Below are the code and all the weights of a small trained network. Each question names an input and a class and asks about switching units off, where a switched-off unit gives its printed mean instead of its output.

import numpy as np


def w(rows, s, z=0):
    codes = np.array(rows[::2]) - 128.0
    scale = np.full(codes.shape[1], s)
    scale[-1] = z or s
    return codes * scale


def f(y):
    return np.maximum(y, 0)


def log_softmax(a):
    a = a - a.max(-1, keepdims=True)
    return a - np.log(np.exp(a).sum(-1, keepdims=True))


def net(x, mask):
    res = np.array(x, float).reshape(1, 2) / 4 @ E
    y = f(res @ A[0][:, :-1].T + A[0][:, -1])
    res = res + np.where(mask, y, B[0][:, -1]) @ B[0][:, :-1]
    return log_softmax(res[-1] @ U[:, :-1].T + U[:, -1])


A, B = {}, {}
E = w([
[183,37,249,153,135,55,143,127,223,191,61,224],'x0',
[130,133,206,220,104,85,230,19,164,48,197,98],'x1',
],0.011)
A[0] = w([
[86,94,93,101,127,138,103,119,68,44,143,70,70],'n0',
[103,231,48,102,117,185,149,120,53,122,236,32,105],'n1',
[149,125,104,161,92,88,74,153,134,94,167,165,118],'n2',
[193,111,106,148,129,146,141,70,114,114,116,78,244],'n3',
[117,145,131,156,133,116,213,112,133,60,230,107,61],'n4',
[84,216,77,107,103,180,109,82,142,95,137,20,99],'n5',
[114,152,40,22,227,213,139,169,113,173,50,207,57],'n6',
[97,164,81,2,132,179,46,208,96,146,154,122,149],'n7',
[139,150,157,173,112,82,188,83,128,68,115,195,69],'n8',
[122,176,156,173,127,127,151,59,125,35,167,67,128],'n9',
[48,134,80,132,138,189,102,139,95,65,233,65,112],'n10',
[126,115,48,171,150,51,167,133,59,147,119,94,98],'n11',
],0.0071,0.011)
B[0] = w([
[152,49,184,142,149,50,143,138,168,142,67,152,171],'n0',
[162,118,224,147,173,125,140,155,175,140,142,177,253],'n1',
[114,155,137,79,153,129,141,171,98,136,151,87,128],'n2',
[90,242,108,175,73,228,17,94,200,181,173,126,214],'n3',
[61,30,111,64,102,115,78,119,99,18,72,88,184],'n4',
[144,101,172,191,167,97,144,133,100,132,154,156,209],'n5',
[100,35,128,48,146,89,102,106,167,29,144,110,205],'n6',
[119,118,108,66,27,162,86,84,146,102,148,81,243],'n7',
[102,1,124,92,162,55,125,166,149,96,50,158,165],'n8',
[74,102,125,97,72,140,76,68,164,57,176,78,213],'n9',
[159,102,181,126,170,113,135,181,150,155,183,141,221],'n10',
[155,41,114,182,138,72,138,140,114,127,109,145,143],'n11',
],0.0095,0.015)
U = w([
[64,52,82,86,102,96,109,105,144,31,133,33,61],'0',
[219,55,219,150,241,54,162,162,181,189,148,244,113],'1',
[107,203,88,141,50,254,100,104,160,189,183,92,251],'2',
[167,178,81,150,160,139,205,144,50,184,137,112,93],'3',
[107,135,56,179,180,137,196,177,59,149,96,101,102],'4',
],0.0082,0.012)

Each question gives the input, the list of numbers given to net, and the class t.
The units are the neurons (one row each of A and B). Each row of codes is followed by its name. A weight is (code - 128) times the scale printed after its matrix; where a second scale follows, it is the last column's (A, B and U).
mask holds one flag per neuron, in row order. A switched-off neuron (its flag False) gives its mean, the last column of its row in B, instead of its output. The means were averaged over made-up inputs and are rounded, as every weight is.
A unit's drop is (log p(t) with every unit on - log p(t) with that unit switched off) / (log p(t) with every unit on - log p(t) with every unit switched off).
The circuit of an input: a set's keep is (log p(t) with only the set's units on - log p(t) with every unit switched off) / (log p(t) with every unit on - log p(t) with every unit switched off). Starting from all 12 units, units are removed one at a time, each time the one whose removal leaves the highest keep (on an exact tie, the one counted first), for as long as the keep stays at least 0.8.
units of the circuit, in order: the units of the circuit, biggest drop first
k most important neurons: the k neurons with the biggest drops, biggest first
drop of u: that unit's drop, to one decimal
input [-4,1], class 1: units of the circuit, in order -> (n1, n10)
input [-3,-3], class 2: units of the circuit, in order -> (n4)
input [4,4], class 0: 4 most important neurons -> (n1, n10, n8, n5)
input [-4,0], class 1: units of the circuit, in order -> (n1, n10)
input [-4,-3], class 1: units of the circuit, in order -> (n1, n9)
input [7,-7], class 0: 2 most important neurons -> (n1, n6)
input [1,-3], class 2: 4 most important neurons -> (n4, n8, n9, n0)
input [7,7], class 0: 2 most important neurons -> (n1, n10)
input [3,5], class 0: 2 most important neurons -> (n8, n1)
input [5,5], class 0: 3 most important neurons -> (n1, n10, n5)
input [-4,2], class 1: 4 most important neurons -> (n1, n7, n10, n5)
input [-5,4], class 1: 2 most important neurons -> (n1, n7)
input [-1,3], class 2: 2 most important neurons -> (n6, n3)
input [6,-6], class 0: units of the circuit, in order -> (n1)
input [4,5], class 0: 2 most important neurons -> (n1, n8)
input [3,3], class 2: 2 most important neurons -> (n1, n6)
input [-3,0], class 2: 3 most important neurons -> (n8, n6, n3)
input [8,8], class 0: drop of n4 -> 0.1
input [-4,3], class 1: drop of n10 -> 0.2
input [5,6], class 0: drop of n6 -> 0.0
